Below are the code and all the weights of a small trained network. Each question names an input and a class and asks about switching units off, where a switched-off unit gives its printed mean instead of its output.

import numpy as np


def w(rows, s, z=0):
    codes = np.array(rows[::2]) - 128.0
    scale = np.full(codes.shape[1], s)
    scale[-1] = z or s
    return codes * scale


def norm(h):
    return h / np.sqrt((h * h).mean(-1, keepdims=True) + 1e-5)


def f(y):
    return np.maximum(y, 0)


def log_softmax(a):
    a = a - a.max(-1, keepdims=True)
    return a - np.log(np.exp(a).sum(-1, keepdims=True))


def net(x, mask):
    res = np.array(x, float).reshape(1, 5) / 4 @ E
    u = 0
    for l in range(2):
        y = f(norm(res) @ A[l][:, :-1].T + A[l][:, -1])
        res = res + np.where(mask[u : u + 8], y, B[l][:, -1]) @ B[l][:, :-1]
        u += 8
    return log_softmax(norm(res)[-1] @ U[:, :-1].T + U[:, -1])


A, B = {}, {}
E = w([
[163,57,252],'x0',
[217,50,149],'x1',
[68,63,94],'x2',
[115,147,2],'x3',
[100,53,51],'x4',
],0.0023)
A[0] = w([
[109,65,180,150],'L0N1',
[82,147,174,14],'L0N2',
[136,71,81,45],'L0N3',
[62,187,90,103],'L0N4',
[93,72,123,72],'L0N5',
[130,201,135,172],'L0N6',
[113,1,48,135],'L0N7',
[201,204,153,3],'L0N8',
],0.0091,0.0022)
B[0] = w([
[11,234,137,214],'L0N1',
[167,127,135,152],'L0N2',
[247,252,2,169],'L0N3',
[73,32,161,220],'L0N4',
[201,105,59,166],'L0N5',
[152,38,141,197],'L0N6',
[162,199,52,254],'L0N7',
[239,85,123,182],'L0N8',
],0.0067,0.0046)
A[1] = w([
[37,46,203,254],'L1N1',
[56,57,107,55],'L1N2',
[154,133,96,75],'L1N3',
[2,129,76,86],'L1N4',
[81,119,124,130],'L1N5',
[129,93,127,233],'L1N6',
[59,139,129,193],'L1N7',
[210,74,131,72],'L1N8',
],0.0085,0.003)
B[1] = w([
[88,199,51,253],'L1N1',
[92,2,89,178],'L1N2',
[117,167,104,152],'L1N3',
[125,96,170,208],'L1N4',
[188,77,148,158],'L1N5',
[38,121,169,189],'L1N6',
[172,99,222,189],'L1N7',
[217,102,175,178],'L1N8',
],0.0048,0.0051)
U = w([
[64,42,100,62],'0',
[252,91,182,107],'1',
[173,202,24,251],'2',
[85,216,204,83],'3',
],0.019,0.0018)

Each question gives the input, the list of numbers given to net, and the class t.
The units are the neurons (one row each of A and B). Each row of codes is followed by its name. A weight is (code - 128) times the scale printed after its matrix; where a second scale follows, it is the last column's (A, B and U).
mask holds one flag per neuron, layer by layer. A switched-off neuron (its flag False) gives its mean, the last column of its row in B, instead of its output. The means were averaged over made-up inputs and are rounded, as every weight is.
A unit's drop is (log p(t) with every unit on - log p(t) with that unit switched off) / (log p(t) with every unit on - log p(t) with every unit switched off).
The circuit of an input: a set's keep is (log p(t) with only the set's units on - log p(t) with every unit switched off) / (log p(t) with every unit on - log p(t) with every unit switched off). Starting from the 12 units with the biggest drops (on a tie, the unit counted first), units are removed one at a time, each time the one whose removal leaves the highest keep (on an exact tie, the one counted first), for as long as the keep stays at least 0.8.
circuit, biggest first: the units of the circuit, biggest drop first
top k neurons: the k neurons with the biggest drops, biggest first
k most important neurons of layer l: the k neurons of layer l with the biggest drops, biggest first
drop when u is switched off: that unit's drop, to one decimal
input [7,4,4,-2,3], class 3: top 2 neurons => L0N1, L0N8
input [-2,-1,1,-8,6], class 2: circuit, biggest first => L0N4
input [-2,-4,8,-4,3], class 2: 2 most important neurons of layer 0 => L0N7, L0N5
input [7,3,-2,3,2], class 3: 2 most important neurons of layer 0 => L0N1, L0N8
input [3,0,7,-8,6], class 2: top 2 neurons => L0N7, L0N4
input [3,6,-3,8,-3], class 1: top 2 neurons => L0N1, L1N1
input [-3,0,-5,3,-1], class 1: top 2 neurons => L0N8, L0N1
input [-3,-8,-7,-7,-3], class 1: 2 most important neurons of layer 0 => L0N8, L0N1
input [1,-8,-1,2,-8], class 0: top 3 neurons => L0N4, L0N7, L0N6
input [7,3,7,-7,4], class 3: top 2 neurons => L0N1, L0N4
input [-2,-6,-5,-5,1], class 0: 2 most important neurons of layer 0 => L0N4, L0N7
input [4,8,-6,-3,4], class 3: top 2 neurons => L0N1, L0N3
input [7,-3,7,3,-1], class 2: 3 most important neurons of layer 0 => L0N7, L0N5, L0N4
input [-8,-1,-3,-6,-5], class 1: top neuron => L0N8
input [8,8,-5,0,-4], class 3: drop when L0N3 is switched off => 0.3
input [-5,1,3,-7,-5], class 1: drop when L0N8 is switched off => 0.4
input [7,8,2,3,-8], class 3: drop when L0N3 is switched off => 0.1
